Below are the code and all the weights of a small trained network. Each question names an input and a class and asks about switching units off, where a switched-off unit gives its printed mean instead of its output.

import numpy as np


def w(rows, s, z=0):
    codes = np.array(rows[::2]) - 128.0
    scale = np.full(codes.shape[1], s)
    scale[-1] = z or s
    return codes * scale


def norm(h):
    return h / np.sqrt((h * h).mean(-1, keepdims=True) + 1e-5)


def f(y):
    return y / 2 * (1 + np.tanh(0.7978845608 * (y + 0.044715 * y**3)))


def log_softmax(a):
    a = a - a.max(-1, keepdims=True)
    return a - np.log(np.exp(a).sum(-1, keepdims=True))


def net(x, mask):
    res = np.array(x, float).reshape(1, 6) / 4 @ E
    u = 0
    for l in range(4):
        y = f(norm(res) @ A[l][:, :-1].T + A[l][:, -1])
        res = res + np.where(mask[u : u + 10], y, B[l][:, -1]) @ B[l][:, :-1]
        u += 10
    return log_softmax(norm(res)[-1] @ U[:, :-1].T + U[:, -1])


A, B = {}, {}
E = w([
[135,48,250,109,108,71,149,20],'x0',
[171,76,175,50,131,211,116,60],'x1',
[255,216,81,132,72,148,157,11],'x2',
[184,82,180,57,47,96,33,110],'x3',
[122,169,242,194,202,71,171,221],'x4',
[38,172,91,142,202,229,126,90],'x5',
],0.0033)
A[0] = w([
[121,53,228,69,62,230,143,126,131],'L0N0',
[214,217,103,119,42,4,104,143,128],'L0N1',
[168,73,133,182,113,113,162,50,56],'L0N2',
[116,152,74,124,68,192,103,213,173],'L0N3',
[57,138,67,87,140,101,135,242,75],'L0N4',
[72,107,208,122,211,1,123,140,11],'L0N5',
[83,114,214,228,247,123,162,161,74],'L0N6',
[98,122,4,178,156,121,82,250,16],'L0N7',
[109,112,211,239,135,168,173,170,10],'L0N8',
[199,111,116,136,29,156,78,196,23],'L0N9',
],0.0037,0.0011)
B[0] = w([
[98,92,101,169,124,110,133,98,222],'L0N0',
[111,169,81,95,66,90,181,155,216],'L0N1',
[99,128,85,45,96,64,103,189,151],'L0N2',
[146,73,113,167,207,156,174,152,171],'L0N3',
[98,182,63,66,178,129,42,200,189],'L0N4',
[124,156,170,98,136,157,198,169,226],'L0N5',
[131,141,105,95,243,2,151,10,251],'L0N6',
[79,60,42,118,174,140,93,205,202],'L0N7',
[65,160,128,104,199,122,146,126,163],'L0N8',
[124,185,115,42,148,69,120,109,144],'L0N9',
],0.0051,0.0022)
A[1] = w([
[253,177,72,226,160,170,95,88,179],'L1N0',
[85,92,45,214,238,156,75,150,133],'L1N1',
[57,223,153,96,166,198,144,125,114],'L1N2',
[212,103,145,165,139,79,155,80,92],'L1N3',
[172,62,60,90,130,177,111,73,248],'L1N4',
[96,126,67,146,79,66,203,128,204],'L1N5',
[129,164,108,135,181,103,182,68,105],'L1N6',
[175,125,56,100,128,115,176,62,180],'L1N7',
[88,33,157,146,85,97,92,124,126],'L1N8',
[97,190,186,146,148,136,187,157,225],'L1N9',
],0.0047,0.0012)
B[1] = w([
[155,18,245,203,127,150,232,224,173],'L1N0',
[155,101,38,99,1,70,217,158,254],'L1N1',
[149,159,211,112,112,120,255,142,164],'L1N2',
[89,142,102,78,194,42,38,203,161],'L1N3',
[81,56,202,142,123,106,142,171,222],'L1N4',
[131,151,210,161,121,190,111,119,189],'L1N5',
[103,149,176,155,137,95,161,178,175],'L1N6',
[102,125,194,140,142,123,116,175,194],'L1N7',
[213,35,39,157,98,221,167,27,180],'L1N8',
[141,156,95,247,156,169,140,65,185],'L1N9',
],0.004,0.003)
A[2] = w([
[87,89,70,242,95,93,152,103,179],'L2N0',
[98,148,76,150,184,123,59,246,51],'L2N1',
[254,183,142,23,87,33,111,135,77],'L2N2',
[81,167,115,192,94,203,174,175,212],'L2N3',
[42,132,75,157,50,116,194,136,169],'L2N4',
[180,90,70,177,19,149,105,171,255],'L2N5',
[35,136,126,133,159,155,103,204,232],'L2N6',
[128,56,112,107,106,118,51,38,73],'L2N7',
[171,106,190,148,37,100,101,155,172],'L2N8',
[233,235,52,204,141,91,198,176,213],'L2N9',
],0.0051,0.0011)
B[2] = w([
[156,213,153,78,64,110,22,138,177],'L2N0',
[223,104,64,129,64,199,84,98,188],'L2N1',
[49,194,116,104,17,104,232,164,215],'L2N2',
[253,157,187,129,104,183,108,141,177],'L2N3',
[170,136,154,146,134,93,31,97,196],'L2N4',
[116,202,122,109,212,67,163,45,225],'L2N5',
[217,218,83,108,205,93,73,149,189],'L2N6',
[101,78,142,152,155,241,141,132,205],'L2N7',
[57,176,117,147,42,145,130,162,198],'L2N8',
[76,11,170,107,125,143,87,115,252],'L2N9',
],0.0052,0.0036)
A[3] = w([
[122,136,112,177,107,85,153,182,160],'L3N0',
[88,88,183,67,105,145,105,95,169],'L3N1',
[86,133,198,160,89,107,112,90,176],'L3N2',
[47,117,118,110,135,176,167,94,163],'L3N3',
[171,125,1,145,148,116,76,176,34],'L3N4',
[131,47,141,117,100,158,109,104,146],'L3N5',
[93,151,154,163,212,36,115,64,56],'L3N6',
[121,160,160,144,170,83,130,126,93],'L3N7',
[173,134,38,121,135,106,89,156,36],'L3N8',
[186,122,62,77,138,117,91,203,4],'L3N9',
],0.0068,0.0015)
B[3] = w([
[118,143,61,103,111,197,121,88,174],'L3N0',
[109,116,46,202,181,134,72,113,222],'L3N1',
[141,129,22,53,149,139,106,138,216],'L3N2',
[104,120,152,139,162,34,104,130,192],'L3N3',
[159,108,32,116,103,139,150,231,254],'L3N4',
[38,103,144,254,207,220,87,128,200],'L3N5',
[141,169,160,66,238,49,125,117,223],'L3N6',
[181,64,140,56,188,138,169,87,171],'L3N7',
[165,102,33,187,166,179,129,177,204],'L3N8',
[139,57,41,128,159,144,171,214,220],'L3N9',
],0.0053,0.0038)
U = w([
[50,162,115,68,2,61,193,110,182],'0',
[166,89,7,139,145,148,157,233,173],'1',
[27,29,123,199,150,171,66,51,123],'2',
[191,171,145,123,86,112,31,99,4],'3',
[123,141,183,61,233,20,177,94,165],'4',
[181,126,227,196,119,210,202,133,108],'5',
],0.012,0.0034)

Each question gives the input, the list of numbers given to net, and the class t.
The units are the neurons (one row each of A and B). Each row of codes is followed by its name. A weight is (code - 128) times the scale printed after its matrix; where a second scale follows, it is the last column's (A, B and U).
mask holds one flag per neuron, layer by layer. A switched-off neuron (its flag False) gives its mean, the last column of its row in B, instead of its output. The means were averaged over made-up inputs and are rounded, as every weight is.
A unit's drop is (log p(t) with every unit on - log p(t) with that unit switched off) / (log p(t) with every unit on - log p(t) with every unit switched off).
The circuit of an input: a set's keep is (log p(t) with only the set's units on - log p(t) with every unit switched off) / (log p(t) with every unit on - log p(t) with every unit switched off). Starting from the 12 units with the biggest drops (on a tie, the unit counted first), units are removed one at a time, each time the one whose removal leaves the highest keep (on an exact tie, the one counted first), for as long as the keep stays at least 0.8.
circuit, biggest first: the units of the circuit, biggest drop first
k most important neurons: the k neurons with the biggest drops, biggest first
k most important neurons of layer l: the k neurons of layer l with the biggest drops, biggest first
drop of u: that unit's drop, to one decimal
input [-1,-2,3,-5,2,3], class 5: 2 most important neurons : [L2N3, L1N0]
input [6,-2,3,-7,-5,6], class 5: 3 most important neurons : [L2N3, L0N6, L2N5]
input [-4,8,-1,8,-6,-8], class 2: circuit, biggest first : [L2N7, L3N5]
input [7,-6,-8,-4,-7,4], class 1: circuit, biggest first : [L2N9, L2N6]
input [2,-1,-3,6,-7,-6], class 2: circuit, biggest first : [L3N5]
input [7,-3,-7,6,1,-5], class 2: circuit, biggest first : [L1N8, L3N5]
input [5,5,7,8,3,2], class 0: 3 most important neurons : [L2N2, L2N9, L2N8]
input [-5,-3,8,6,-3,6], class 5: 2 most important neurons : [L2N3, L1N0]
input [-8,4,8,6,1,2], class 5: 2 most important neurons of layer 0 : [L0N3, L0N6]
input [3,6,1,5,-8,-7], class 2: 3 most important neurons : [L2N7, L3N5, L1N1]
input [-1,2,0,-1,-7,6], class 2: 2 most important neurons : [L1N4, L0N5]
input [3,3,8,-6,5,-2], class 4: 2 most important neurons : [L1N3, L1N1]
input [4,2,0,3,7,-4], class 0: 3 most important neurons : [L2N2, L2N5, L0N3]
input [2,8,7,-6,-1,3], class 5: 3 most important neurons : [L1N0, L2N9, L0N6]
input [-8,8,4,1,-1,-3], class 5: 3 most important neurons : [L1N0, L0N3, L1N1]
input [-2,2,7,-7,-2,0], class 5: most important neuron : [L1N0]
input [6,-2,6,4,3,6], class 0: 2 most important neurons of layer 0 : [L0N6, L0N2]
input [2,-1,5,-3,-4,2], class 5: 3 most important neurons of layer 2 : [L2N3, L2N2, L2N9]
input [-2,-5,2,1,8,8], class 4: drop of L0N6 : 1.6
input [-6,8,1,-1,-5,3], class 5: drop of L0N6 : 0.1
input [-8,5,2,5,5,-6], class 0: drop of L2N2 : 0.5
input [-6,7,7,5,1,1], class 0: most important neuron of layer 0 : [L0N9]
